Here is a tiny trained network, its code and every weight. The questions are about switching its units off for an input and a class, where a switched-off unit gives its printed mean instead of its output.

import numpy as np


def w(rows, s, z=0):
    codes = np.array(rows[::2]) - 128.0
    scale = np.full(codes.shape[1], s)
    scale[-1] = z or s
    return codes * scale


def norm(h):
    return h / np.sqrt((h * h).mean(-1, keepdims=True) + 1e-5)


def f(y):
    return y / 2 * (1 + np.tanh(0.7978845608 * (y + 0.044715 * y**3)))


def log_softmax(a):
    a = a - a.max(-1, keepdims=True)
    return a - np.log(np.exp(a).sum(-1, keepdims=True))


def net(x, mask):
    res = np.array(x, float).reshape(1, 7) / 4 @ E
    u = 0
    for l in range(2):
        y = f(norm(res) @ A[l][:, :-1].T + A[l][:, -1])
        res = res + np.where(mask[u : u + 13], y, B[l][:, -1]) @ B[l][:, :-1]
        u += 13
    return log_softmax(norm(res)[-1] @ U[:, :-1].T + U[:, -1])


A, B = {}, {}
E = w([
[114,120,2,104,92,168],'x0',
[218,144,88,91,132,151],'x1',
[156,75,127,207,121,181],'x2',
[137,96,141,129,35,109],'x3',
[153,115,130,176,67,80],'x4',
[150,215,180,134,112,186],'x5',
[145,177,62,144,153,83],'x6',
],0.0092)
A[0] = w([
[80,241,78,65,141,132,93],'L0N1',
[29,104,229,105,179,31,111],'L0N2',
[139,124,166,96,65,62,68],'L0N3',
[2,105,197,116,132,82,113],'L0N4',
[131,147,127,84,7,160,3],'L0N5',
[131,90,99,153,6,125,110],'L0N6',
[75,49,2,60,117,29,71],'L0N7',
[56,198,85,171,129,106,77],'L0N8',
[103,98,52,109,181,226,71],'L0N9',
[38,80,105,113,196,149,55],'L0N10',
[142,116,180,55,138,134,99],'L0N11',
[216,137,105,71,89,212,90],'L0N12',
[81,5,179,186,96,168,108],'L0N13',
],0.0083,0.004)
B[0] = w([
[149,134,124,188,121,139,214],'L0N1',
[58,78,109,90,159,143,223],'L0N2',
[73,123,113,134,71,185,143],'L0N3',
[105,76,72,120,173,202,191],'L0N4',
[187,128,169,103,102,84,142],'L0N5',
[162,184,153,163,101,117,201],'L0N6',
[151,254,67,152,174,85,253],'L0N7',
[121,190,162,138,158,145,144],'L0N8',
[126,89,124,127,110,219,204],'L0N9',
[140,134,90,107,90,156,157],'L0N10',
[104,155,51,141,108,83,151],'L0N11',
[66,115,134,62,100,131,200],'L0N12',
[170,79,176,178,72,100,223],'L0N13',
],0.0095,0.0047)
A[1] = w([
[154,224,157,164,182,186,129],'L1N1',
[114,62,195,125,188,39,3],'L1N2',
[122,92,174,224,47,167,112],'L1N3',
[110,129,8,192,99,118,151],'L1N4',
[148,93,2,101,152,105,115],'L1N5',
[128,192,218,158,145,207,186],'L1N6',
[58,182,202,141,129,158,175],'L1N7',
[62,128,205,170,100,14,196],'L1N8',
[202,131,133,98,200,103,147],'L1N9',
[46,185,182,112,180,152,124],'L1N10',
[155,86,25,125,142,184,45],'L1N11',
[177,45,36,127,137,18,38],'L1N12',
[116,66,152,120,155,158,71],'L1N13',
],0.0098,0.0024)
B[1] = w([
[134,240,109,112,129,77,241],'L1N1',
[30,128,180,162,196,125,162],'L1N2',
[215,125,53,183,118,119,251],'L1N3',
[125,135,107,93,166,153,253],'L1N4',
[63,116,179,83,183,181,235],'L1N5',
[130,116,48,110,120,30,240],'L1N6',
[168,165,65,96,115,144,196],'L1N7',
[110,50,135,94,155,254,213],'L1N8',
[207,122,200,214,108,69,169],'L1N9',
[97,147,55,77,134,129,204],'L1N10',
[142,55,146,61,151,169,216],'L1N11',
[173,243,74,124,138,84,188],'L1N12',
[174,141,139,181,135,129,161],'L1N13',
],0.009,0.005)
U = w([
[120,250,77,114,152,48,197],'0',
[193,64,118,192,49,137,223],'1',
[153,155,222,153,144,64,2],'2',
[54,97,91,66,177,179,198],'3',
[132,125,165,64,18,92,14],'4',
[77,47,192,213,163,98,54],'5',
],0.016,0.0058)

Each question gives the input, the list of numbers given to net, and the class t.
The units are the neurons (one row each of A and B). Each row of codes is followed by its name. A weight is (code - 128) times the scale printed after its matrix; where a second scale follows, it is the last column's (A, B and U).
mask holds one flag per neuron, layer by layer. A switched-off neuron (its flag False) gives its mean, the last column of its row in B, instead of its output. The means were averaged over made-up inputs and are rounded, as every weight is.
A unit's drop is (log p(t) with every unit on - log p(t) with that unit switched off) / (log p(t) with every unit on - log p(t) with every unit switched off).
The circuit of an input: a set's keep is (log p(t) with only the set's units on - log p(t) with every unit switched off) / (log p(t) with every unit on - log p(t) with every unit switched off). Starting from the 12 units with the biggest drops (on a tie, the unit counted first), units are removed one at a time, each time the one whose removal leaves the highest keep (on an exact tie, the one counted first), for as long as the keep stays at least 0.8.
units of the circuit, in order: the units of the circuit, biggest drop first
most important unit: the unit with the biggest drop
k most important neurons: the k neurons with the biggest drops, biggest first
k most important neurons of layer l: the k neurons of layer l with the biggest drops, biggest first
input [7,-8,1,-8,6,-1,-8], class 1: units of the circuit, in order	(L0N13)
input [-3,0,5,2,-8,7,-8], class 1: units of the circuit, in order	(L0N13 L1N3)
input [-6,2,-7,8,6,-1,-5], class 1: 2 most important neurons of layer 1	(L1N3 L1N5)
input [5,7,8,6,-5,8,6], class 3: units of the circuit, in order	(L0N12 L1N11)
input [6,7,4,5,-5,5,-6], class 4: units of the circuit, in order	(L0N12 L0N5 L1N8)
input [-8,2,3,4,-5,-2,8], class 5: units of the circuit, in order	(L0N7 L1N2)
input [3,-8,2,0,6,7,1], class 1: 2 most important neurons of layer 1	(L1N8 L1N3)
input [0,-2,-5,5,3,7,-4], class 1: units of the circuit, in order	(L0N7 L1N3)
input [6,-1,4,-1,1,4,4], class 3: 3 most important neurons of layer 0	(L0N13 L0N7 L0N9)
input [3,-8,-1,5,3,-1,-2], class 1: 2 most important neurons of layer 0	(L0N13 L0N6)
input [3,-7,-6,5,0,4,-1], class 3: 4 most important neurons	(L0N2 L1N1 L0N7 L1N12)
input [2,-7,-4,7,-1,2,2], class 3: 2 most important neurons of layer 1	(L1N1 L1N12)
input [-5,-8,1,1,-2,-8,-1], class 3: 2 most important neurons	(L0N2 L0N4)
input [-5,4,-5,-6,7,2,-7], class 3: most important unit	L0N7
input [-4,3,8,-4,3,-4,7], class 2: 2 most important neurons of layer 0	(L0N7 L0N11)
input [-5,0,3,2,-4,-1,-6], class 5: 3 most important neurons	(L1N2 L0N2 L0N9)
input [-5,2,-1,7,-1,0,-2], class 1: 2 most important neurons	(L0N3 L1N3)
input [1,-4,5,-3,-1,7,-4], class 1: 2 most important neurons	(L0N7 L0N13)
input [-2,1,8,-6,2,8,-3], class 0: 2 most important neurons of layer 1	(L1N1 L1N6)
input [5,-7,7,-1,-8,1,-5], class 1: most important unit	L0N13
